Below are the code and all the weights of a small trained network. Each question names an input and a target symbol and asks about switching units off, where a switched-off unit gives its printed mean instead of its output.

import numpy as np


def w(rows, s, z=0):
    codes = np.array(rows[::2]) - 128.0
    scale = np.full(codes.shape[1], s)
    scale[-1] = z or s
    return codes * scale


def norm(h):
    return h / np.sqrt((h * h).mean(-1, keepdims=True) + 1e-5)


def f(y):
    return np.maximum(y, 0)


def softmax(a):
    e = np.exp(a - a.max(-1, keepdims=True))
    return e / e.sum(-1, keepdims=True)


def log_softmax(a):
    a = a - a.max(-1, keepdims=True)
    return a - np.log(np.exp(a).sum(-1, keepdims=True))


def net(x, mask):
    ids = ['αβδηθλμξπτφω'.index(c) for c in x.split()]
    T = len(ids)
    res = E[ids] + P[:T]
    u = 0
    for l in range(2):
        q, k, v = (norm(res) @ M[l].T for M in (Q, K, V))
        z = softmax(np.where(np.tri(T) > 0, q @ k.T / 3**0.5, -1e9)) @ v
        res = res + np.where(mask[u], z, O[l][:, -1]) @ O[l][:, :-1]
        u += 1
        y = f(norm(res) @ A[l][:, :-1].T + A[l][:, -1])
        res = res + np.where(mask[u : u + 16], y, B[l][:, -1]) @ B[l][:, :-1]
        u += 16
    return log_softmax(norm(res)[-1] @ U[:, :-1].T + U[:, -1])


Q, K, V, O, A, B = {}, {}, {}, {}, {}, {}
E = w([
[195,124,115,167,127,111,94,98],'α',
[129,198,150,160,165,111,187,107],'β',
[137,117,29,139,143,40,120,151],'δ',
[103,144,63,185,178,86,136,161],'η',
[50,190,197,171,123,209,175,125],'θ',
[156,151,173,104,54,147,138,138],'λ',
[150,159,158,2,56,37,132,111],'μ',
[126,101,106,97,165,90,97,111],'ξ',
[101,134,181,150,217,198,219,203],'π',
[182,179,45,201,154,62,87,83],'τ',
[217,113,191,14,115,99,142,162],'φ',
[217,95,58,145,224,100,170,223],'ω',
],0.006)
P = w([
[136,187,138,139,97,190,206,188],'0',
[112,51,198,254,48,32,91,131],'1',
[103,134,105,40,80,138,177,50],'2',
[144,177,122,92,169,179,97,124],'3',
[101,100,237,117,86,89,63,240],'4',
[94,129,103,122,94,180,190,48],'5',
[143,162,133,61,167,179,97,155],'6',
[159,133,199,145,125,79,1,138],'7',
[84,129,101,91,84,161,193,66],'8',
[168,150,117,113,183,186,62,131],'9',
[203,113,138,139,190,64,70,163],'10',
[82,97,105,112,90,162,142,45],'11',
[152,163,123,56,156,178,73,153],'12',
[205,116,130,237,226,66,219,103],'13',
],0.0062)
Q[0] = w([
[109,62,142,202,87,134,195,81],'L0H0',
[87,80,134,109,4,37,227,128],'L0H0',
[103,87,114,83,84,87,96,228],'L0H0',
],0.0043)
K[0] = w([
[103,89,130,236,209,136,40,100],'L0H0',
[164,64,199,68,174,69,3,96],'L0H0',
[39,86,174,75,49,144,118,152],'L0H0',
],0.0042)
V[0] = w([
[92,80,254,91,108,44,191,189],'L0H0',
[136,94,127,113,127,69,145,111],'L0H0',
[86,63,141,105,122,184,121,128],'L0H0',
],0.0035)
O[0] = w([
[138,87,131,249,196,255,105,129,134],'L0H0',
[127,112,201,158,138,165,208,123,125],'L0H0',
[186,124,180,191,154,72,228,67,6],'L0H0',
],0.006,0.0016)
A[0] = w([
[85,158,72,167,151,120,181,138,148],'L0N0',
[136,162,175,108,75,99,76,254,220],'L0N1',
[153,110,70,208,76,172,95,101,184],'L0N2',
[64,88,91,111,27,84,135,53,122],'L0N3',
[27,195,214,135,95,225,45,140,204],'L0N4',
[137,76,155,222,160,151,67,141,98],'L0N5',
[78,101,60,138,188,113,190,44,254],'L0N6',
[165,80,149,119,177,240,154,212,122],'L0N7',
[177,181,167,172,130,77,185,100,110],'L0N8',
[141,158,211,70,168,101,158,125,208],'L0N9',
[123,131,136,114,210,93,191,136,248],'L0N10',
[158,191,54,100,135,171,101,115,146],'L0N11',
[150,67,144,84,122,10,150,147,158],'L0N12',
[49,107,115,110,93,146,191,83,123],'L0N13',
[110,128,25,98,156,123,177,143,123],'L0N14',
[189,130,207,112,88,185,156,87,150],'L0N15',
],0.0046,0.002)
B[0] = w([
[154,94,164,53,155,188,66,60,183],'L0N0',
[103,103,120,237,208,82,90,108,253],'L0N1',
[47,60,192,39,76,54,198,182,182],'L0N2',
[69,94,82,177,163,42,190,20,195],'L0N3',
[210,73,61,103,103,32,79,112,235],'L0N4',
[56,71,195,100,30,75,137,190,185],'L0N5',
[151,170,209,86,8,29,126,118,227],'L0N6',
[90,148,75,68,67,63,121,15,205],'L0N7',
[191,100,60,99,170,46,42,167,166],'L0N8',
[90,30,51,225,106,195,120,110,205],'L0N9',
[204,112,169,136,18,39,2,98,211],'L0N10',
[52,105,177,52,159,205,245,138,239],'L0N11',
[189,100,203,204,157,162,63,66,191],'L0N12',
[116,21,176,143,139,15,56,85,182],'L0N13',
[150,143,182,170,85,230,143,60,208],'L0N14',
[81,144,135,117,242,89,187,105,179],'L0N15',
],0.003,0.0039)
Q[1] = w([
[109,61,146,173,80,79,222,99],'L1H0',
[174,139,107,134,165,253,142,195],'L1H0',
[96,144,63,11,214,148,86,127],'L1H0',
],0.0058)
K[1] = w([
[179,36,172,70,212,90,14,76],'L1H0',
[31,128,146,71,69,110,206,43],'L1H0',
[130,168,3,166,83,216,232,162],'L1H0',
],0.0049)
V[1] = w([
[79,153,125,224,145,204,80,123],'L1H0',
[211,96,146,130,177,176,155,96],'L1H0',
[76,147,182,113,124,134,112,2],'L1H0',
],0.0066)
O[1] = w([
[158,108,81,187,196,93,24,175,64],'L1H0',
[174,191,200,139,174,190,125,112,6],'L1H0',
[3,149,152,154,147,45,152,52,124],'L1H0',
],0.0065,0.0018)
A[1] = w([
[134,90,161,145,67,169,169,124,4],'L1N0',
[148,110,173,218,131,76,71,160,226],'L1N1',
[140,105,91,66,120,107,91,100,182],'L1N2',
[61,128,139,154,175,37,193,90,199],'L1N3',
[121,128,154,84,84,121,193,111,80],'L1N4',
[110,126,177,108,149,132,114,45,164],'L1N5',
[138,190,182,83,115,132,165,75,116],'L1N6',
[159,83,172,76,102,113,130,176,119],'L1N7',
[100,64,162,189,133,104,122,148,161],'L1N8',
[76,113,188,134,182,159,182,102,7],'L1N9',
[120,148,68,117,173,126,145,111,63],'L1N10',
[88,140,154,148,186,121,83,117,210],'L1N11',
[254,107,142,106,121,196,105,203,109],'L1N12',
[147,120,113,75,88,207,201,141,97],'L1N13',
[103,85,134,209,79,123,146,119,102],'L1N14',
[159,110,150,158,129,127,230,103,109],'L1N15',
],0.0065,0.0022)
B[1] = w([
[143,171,15,154,199,212,144,68,141],'L1N0',
[151,21,95,166,196,20,88,66,238],'L1N1',
[105,234,72,196,123,213,159,103,217],'L1N2',
[138,156,234,44,129,85,90,171,253],'L1N3',
[132,81,55,139,222,126,74,109,186],'L1N4',
[118,149,109,180,142,203,145,210,209],'L1N5',
[149,57,88,145,178,214,164,167,188],'L1N6',
[77,156,165,194,26,67,132,117,164],'L1N7',
[80,86,194,185,56,38,127,104,195],'L1N8',
[43,95,231,95,245,171,180,169,148],'L1N9',
[17,89,143,129,46,154,106,163,140],'L1N10',
[209,184,151,221,74,71,128,117,178],'L1N11',
[82,137,208,37,104,84,179,133,174],'L1N12',
[168,82,148,253,97,89,121,88,159],'L1N13',
[111,75,153,102,55,202,32,118,173],'L1N14',
[152,56,95,140,196,92,89,172,160],'L1N15',
],0.0042,0.0066)
U = w([
[16,188,21,28,47,88,170,75,33],'α',
[48,181,187,106,190,125,188,129,106],'β',
[186,92,43,181,115,231,202,63,178],'δ',
[129,242,100,217,141,214,72,171,192],'η',
[221,191,136,142,194,68,83,97,116],'θ',
[93,111,172,161,144,203,165,144,155],'λ',
[56,83,152,113,189,197,188,138,106],'μ',
[71,61,199,189,84,30,99,182,111],'ξ',
[157,62,64,153,179,55,70,193,165],'π',
[183,120,75,67,78,153,98,213,92],'τ',
[154,144,127,68,3,139,160,183,26],'φ',
[200,158,188,57,62,197,161,152,247],'ω',
],0.0059,0.0016)

Each question gives the input, a string of symbols that net reads in full, and the target symbol t.
The units are the heads (3 rows each of Q, K, V and O) and the neurons (one row each of A and B). Each row of codes is followed by its name. A weight is (code - 128) times the scale printed after its matrix; where a second scale follows, it is the last column's (O, A, B and U).
mask holds one flag per unit, layer by layer, with each layer's heads first. A switched-off unit (its flag False) gives its mean, the last column of its rows in O or B, instead of its output. The means were averaged over made-up inputs and are rounded, as every weight is.
A unit's drop is (log p(t) with every unit on - log p(t) with that unit switched off) / (log p(t) with every unit on - log p(t) with every unit switched off).
The circuit of an input: a set's keep is (log p(t) with only the set's units on - log p(t) with every unit switched off) / (log p(t) with every unit on - log p(t) with every unit switched off). Starting from the 12 units with the biggest drops (on a tie, the unit counted first), units are removed one at a time, each time the one whose removal leaves the highest keep (on an exact tie, the one counted first), for as long as the keep stays at least 0.8.
units of the circuit, in order: the units of the circuit, biggest drop first
top k neurons: the k neurons with the biggest drops, biggest first
k most important neurons of layer l: the k neurons of layer l with the biggest drops, biggest first
input ω θ θ μ τ φ β, target ω: units of the circuit, in order	[L1H0]
input ω θ θ ω μ θ τ η ω δ, target ω: units of the circuit, in order	[L1H0 L1N12]
input ω α ξ τ τ π τ δ τ ξ, target ω: units of the circuit, in order	[L1H0 L1N12]
input β δ ω τ η δ τ δ δ τ π η ω, target η: 4 most important neurons of layer 0	[L0N0 L0N4 L0N13 L0N6]
input φ β β ω δ β, target δ: top 2 neurons	[L0N7 L0N6]
input η τ π δ τ δ α τ ξ η α π θ, target π: units of the circuit, in order	[L1H0 L0N4]
input ω β δ ω δ φ, target δ: units of the circuit, in order	[L1H0 L1N3 L1N0]
input α ω τ τ ξ τ β τ μ α η β θ, target φ: 2 most important neurons of layer 0	[L0N4 L0N6]
input τ λ ξ λ ω τ ξ α β β, target α: units of the circuit, in order	[L0H0 L1H0]
input λ α π μ λ θ θ, target δ: 4 most important neurons of layer 0	[L0N4 L0N7 L0N3 L0N6]
input η θ φ η ξ τ ω π ω μ, target π: top 2 neurons	[L0N14 L0N1]
input π λ φ φ, target θ: top 3 neurons	[L0N7 L0N2 L0N6]
input ω α μ τ μ β, target α: units of the circuit, in order	[L0H0 L1N8]
input ω μ η λ ξ ξ λ, target ω: units of the circuit, in order	[L1H0]
input η ξ ω φ, target π: units of the circuit, in order	[L1H0 L0N14 L1N3]
input ω δ φ π, target ω: units of the circuit, in order	[L1H0 L0N7]
input ω φ τ τ τ β τ, target ω: units of the circuit, in order	[L1H0 L1N12]
input θ β π α α ω, target δ: top 3 neurons	[L0N6 L0N10 L0N14]
input ω δ ξ, target δ: 4 most important neurons of layer 0	[L0N1 L0N10 L0N2 L0N5]
input λ ω β δ, target δ: top 3 neurons	[L0N7 L0N4 L1N13]
input τ μ λ ω τ π π, target α: 3 most important neurons of layer 0	[L0N7 L0N10 L0N4]
input π λ τ θ ξ η τ φ τ θ, target θ: top neuron	[L0N4]
input β θ δ β θ τ β π β η, target η: 2 most important neurons of layer 1	[L1N1 L1N8]
input β π τ τ ξ λ π τ ξ β, target η: top 4 neurons	[L0N6 L0N0 L0N13 L0N4]
input μ τ μ τ π ξ β α ω ω, target μ: 3 most important neurons of layer 0	[L0N4 L0N15 L0N7]
